Below are the code and all the weights of a small trained network. Each question names an input and a class and asks about switching units off, where a switched-off unit gives its printed mean instead of its output.

import numpy as np


def w(rows, s, z=0):
    codes = np.array(rows[::2]) - 128.0
    scale = np.full(codes.shape[1], s)
    scale[-1] = z or s
    return codes * scale


def norm(h):
    return h / np.sqrt((h * h).mean(-1, keepdims=True) + 1e-5)


def f(y):
    return np.maximum(y, 0)


def log_softmax(a):
    a = a - a.max(-1, keepdims=True)
    return a - np.log(np.exp(a).sum(-1, keepdims=True))


def net(x, mask):
    res = np.array(x, float).reshape(1, 8) / 4 @ E
    u = 0
    for l in range(3):
        y = f(norm(res) @ A[l][:, :-1].T + A[l][:, -1])
        res = res + np.where(mask[u : u + 4], y, B[l][:, -1]) @ B[l][:, :-1]
        u += 4
    return log_softmax(norm(res)[-1] @ U[:, :-1].T + U[:, -1])


A, B = {}, {}
E = w([
[163,137,114,75,97,166,143],'x0',
[97,163,145,67,167,183,108],'x1',
[138,166,153,151,153,45,156],'x2',
[45,86,127,120,173,178,195],'x3',
[141,80,122,160,115,76,172],'x4',
[105,88,125,156,244,134,102],'x5',
[115,149,71,119,125,162,137],'x6',
[144,87,162,108,101,63,116],'x7',
],0.011)
A[0] = w([
[111,116,148,123,214,247,128,84],'L0N0',
[199,107,254,237,110,210,46,201],'L0N1',
[121,154,62,129,68,207,194,156],'L0N2',
[68,147,194,165,211,107,63,1],'L0N3',
],0.009,0.004)
B[0] = w([
[61,160,173,98,102,131,100,253],'L0N0',
[100,107,9,58,118,93,142,242],'L0N1',
[178,117,107,169,164,156,103,250],'L0N2',
[155,158,87,141,222,126,139,195],'L0N3',
],0.014,0.0057)
A[1] = w([
[155,123,132,177,112,87,127,76],'L1N0',
[105,155,54,215,93,163,200,5],'L1N1',
[96,128,153,90,112,143,244,50],'L1N2',
[178,90,71,120,113,131,162,141],'L1N3',
],0.011,0.0027)
B[1] = w([
[138,118,115,127,42,183,181,191],'L1N0',
[203,5,75,122,255,177,110,221],'L1N1',
[111,121,232,192,173,169,12,180],'L1N2',
[104,169,247,44,153,116,205,252],'L1N3',
],0.0087,0.0046)
A[2] = w([
[88,178,121,202,172,59,91,187],'L2N0',
[17,20,83,197,68,151,117,151],'L2N1',
[69,171,134,92,168,254,83,253],'L2N2',
[171,181,78,70,126,210,194,188],'L2N3',
],0.0077,0.0022)
B[2] = w([
[204,143,209,28,203,140,208,175],'L2N0',
[154,80,48,143,23,168,4,168],'L2N1',
[85,111,163,238,24,126,134,255],'L2N2',
[152,108,137,129,107,172,2,201],'L2N3',
],0.0093,0.0088)
U = w([
[110,97,170,142,27,22,218,26],'0',
[171,82,101,156,214,129,207,134],'1',
[31,175,146,164,206,159,154,2],'2',
[12,172,208,144,124,199,108,92],'3',
[177,203,119,52,57,81,138,207],'4',
[101,139,101,139,22,253,51,203],'5',
[82,78,9,55,120,125,90,120],'6',
],0.015,0.0058)

Each question gives the input, the list of numbers given to net, and the class t.
The units are the neurons (one row each of A and B). Each row of codes is followed by its name. A weight is (code - 128) times the scale printed after its matrix; where a second scale follows, it is the last column's (A, B and U).
mask holds one flag per neuron, layer by layer. A switched-off neuron (its flag False) gives its mean, the last column of its row in B, instead of its output. The means were averaged over made-up inputs and are rounded, as every weight is.
A unit's drop is (log p(t) with every unit on - log p(t) with that unit switched off) / (log p(t) with every unit on - log p(t) with every unit switched off).
The circuit of an input: a set's keep is (log p(t) with only the set's units on - log p(t) with every unit switched off) / (log p(t) with every unit on - log p(t) with every unit switched off). Starting from all 12 units, units are removed one at a time, each time the one whose removal leaves the highest keep (on an exact tie, the one counted first), for as long as the keep stays at least 0.8.
circuit, biggest first: the units of the circuit, biggest drop first
top k neurons: the k neurons with the biggest drops, biggest first
k most important neurons of layer l: the k neurons of layer l with the biggest drops, biggest first
drop of u: that unit's drop, to one decimal
input [5,-2,-2,-5,5,1,2,3], class 4: circuit, biggest first -> (L1N3)
input [8,-4,-8,1,8,-5,-8,-7], class 1: circuit, biggest first -> (L1N1; L0N0)
input [-6,-4,-8,-3,1,-4,-8,4], class 6: top 2 neurons -> (L0N1; L2N2)
input [6,1,-5,-6,-8,8,-2,4], class 6: 2 most important neurons of layer 0 -> (L0N1; L0N2)
input [0,-7,-2,6,-4,7,6,7], class 5: circuit, biggest first -> (L2N1; L0N1)
input [-3,-6,-2,-2,2,0,6,-8], class 1: 2 most important neurons of layer 1 -> (L1N1; L1N3)
input [-6,2,1,4,7,0,0,3], class 1: top 3 neurons -> (L2N2; L0N0; L2N0)
input [1,-3,1,4,1,0,6,5], class 1: 2 most important neurons of layer 1 -> (L1N3; L1N1)
input [7,0,6,1,4,-5,1,-2], class 5: top 3 neurons -> (L2N3; L0N1; L0N3)
input [-5,0,-7,-5,8,6,-6,-3], class 6: top 2 neurons -> (L0N1; L0N2)
input [4,-7,-8,5,1,8,-2,2], class 5: top 2 neurons -> (L2N1; L0N0)
input [-5,-7,-5,-2,-2,-5,-6,4], class 6: top 2 neurons -> (L0N1; L2N2)
input [-5,-6,-6,3,-2,3,-7,-8], class 6: top 2 neurons -> (L0N1; L0N3)
input [6,1,6,6,-5,-4,0,5], class 3: circuit, biggest first -> (L1N2)
input [5,-3,-4,-6,-4,0,0,2], class 4: 2 most important neurons of layer 1 -> (L1N3; L1N1)
input [4,1,-8,-8,-3,-2,-4,4], class 4: 2 most important neurons of layer 1 -> (L1N3; L1N1)
input [8,-3,-6,-6,-2,8,-5,4], class 6: drop of L0N1 -> 0.4
input [8,3,7,8,3,6,2,3], class 3: drop of L0N0 -> 0.1
input [8,-6,-4,5,6,-1,1,-3], class 1: drop of L0N3 -> 0.0
input [3,-3,3,1,8,-5,-3,-5], class 1: circuit, biggest first -> (L1N1)
input [8,-5,3,1,6,-1,-1,-4], class 1: drop of L1N1 -> 0.3
input [-1,-3,-1,7,6,-5,-7,-5], class 1: top 3 neurons -> (L1N1; L0N0; L0N2)
input [-7,3,-5,-7,-4,7,-2,-5], class 6: 2 most important neurons of layer 0 -> (L0N1; L0N3)
